Below are the code and all the weights of a small trained network. Each question names an input and a class and asks about switching units off, where a switched-off unit gives its printed mean instead of its output.

import numpy as np


def w(rows, s, z=0):
    codes = np.array(rows[::2]) - 128.0
    scale = np.full(codes.shape[1], s)
    scale[-1] = z or s
    return codes * scale


def f(y):
    return np.maximum(y, 0)


def log_softmax(a):
    a = a - a.max(-1, keepdims=True)
    return a - np.log(np.exp(a).sum(-1, keepdims=True))


def net(x, mask):
    res = np.array(x, float).reshape(1, 6) / 4 @ E
    y = f(res @ A[0][:, :-1].T + A[0][:, -1])
    res = res + np.where(mask, y, B[0][:, -1]) @ B[0][:, :-1]
    return log_softmax(res[-1] @ U[:, :-1].T + U[:, -1])


A, B = {}, {}
E = w([
[151,154,147,138,127,162,113],'x0',
[175,171,56,175,48,64,160],'x1',
[78,255,96,75,91,196,220],'x2',
[154,123,122,87,108,126,123],'x3',
[63,47,192,66,77,156,90],'x4',
[138,153,146,152,116,157,106],'x5',
],0.0073)
A[0] = w([
[70,55,228,70,137,177,93,106],'N1',
[145,106,118,146,149,40,101,253],'N2',
[157,184,59,156,91,116,192,101],'N3',
[120,241,91,93,102,118,255,176],'N4',
[113,172,166,129,232,147,143,194],'N5',
[102,14,235,105,154,136,63,164],'N6',
[86,156,178,90,137,179,177,159],'N7',
[189,133,85,142,252,172,128,206],'N8',
[107,126,119,191,212,126,87,228],'N9',
[33,179,180,107,130,180,193,219],'N10',
[51,154,183,58,128,145,135,110],'N11',
[232,141,95,195,128,49,130,128],'N12',
],0.0068,0.0048)
B[0] = w([
[79,164,73,175,206,186,84,219],'N1',
[227,125,219,142,103,23,101,232],'N2',
[189,254,75,189,216,87,73,193],'N3',
[48,242,96,118,170,81,99,234],'N4',
[78,122,150,45,52,101,127,184],'N5',
[109,171,102,131,234,136,2,255],'N6',
[6,101,120,61,93,165,228,180],'N7',
[196,125,201,79,42,55,137,203],'N8',
[165,129,164,117,83,67,64,209],'N9',
[20,119,103,53,112,134,152,213],'N10',
[23,80,70,107,148,157,177,173],'N11',
[221,78,131,204,141,69,158,218],'N12',
],0.0057,0.0081)
U = w([
[168,52,246,99,57,98,59,243],'0',
[112,194,79,180,243,148,54,117],'1',
[74,174,150,82,1,115,192,199],'2',
[55,53,78,109,111,243,194,2],'3',
[223,84,157,229,67,105,182,30],'4',
],0.0058,0.0032)

Each question gives the input, the list of numbers given to net, and the class t.
The units are the neurons (one row each of A and B). Each row of codes is followed by its name. A weight is (code - 128) times the scale printed after its matrix; where a second scale follows, it is the last column's (A, B and U).
mask holds one flag per neuron, in row order. A switched-off neuron (its flag False) gives its mean, the last column of its row in B, instead of its output. The means were averaged over made-up inputs and are rounded, as every weight is.
A unit's drop is (log p(t) with every unit on - log p(t) with that unit switched off) / (log p(t) with every unit on - log p(t) with every unit switched off).
The circuit of an input: a set's keep is (log p(t) with only the set's units on - log p(t) with every unit switched off) / (log p(t) with every unit on - log p(t) with every unit switched off). Starting from all 12 units, units are removed one at a time, each time the one whose removal leaves the highest keep (on an exact tie, the one counted first), for as long as the keep stays at least 0.8.
units of the circuit, in order: the units of the circuit, biggest drop first
unit that matters most: the unit with the biggest drop
top k neurons: the k neurons with the biggest drops, biggest first
drop of u: that unit's drop, to one decimal
input [1,5,-6,8,-6,-7], class 4: unit that matters most	N12
input [3,-1,-3,3,8,2], class 1: units of the circuit, in order	N6, N1
input [4,3,-3,7,-8,-2], class 4: units of the circuit, in order	N12, N6
input [1,0,4,4,3,-4], class 3: top 2 neurons	N2, N8
input [8,0,6,-8,1,3], class 3: units of the circuit, in order	N2, N7
input [1,7,0,3,-1,8], class 4: units of the circuit, in order	N6, N12
input [3,8,8,5,-1,-6], class 1: top 2 neurons	N3, N4
input [7,0,-4,1,4,7], class 1: top 4 neurons	N6, N1, N8, N5
input [4,-8,-7,-2,8,0], class 1: top 2 neurons	N6, N1
input [3,0,3,-5,-3,-1], class 2: top 2 neurons	N6, N1
input [4,-1,-8,4,4,1], class 1: top 3 neurons	N6, N1, N8
input [-8,-1,3,-1,1,-1], class 3: top 3 neurons	N8, N2, N9
input [-3,2,0,-4,-2,0], class 4: drop of N6	0.4
input [-2,-2,-3,-1,-8,1], class 0: drop of N9	0.1
input [-6,-7,-4,4,3,-2], class 1: units of the circuit, in order	N6
input [-3,0,-1,1,-5,7], class 0: drop of N2	0.0
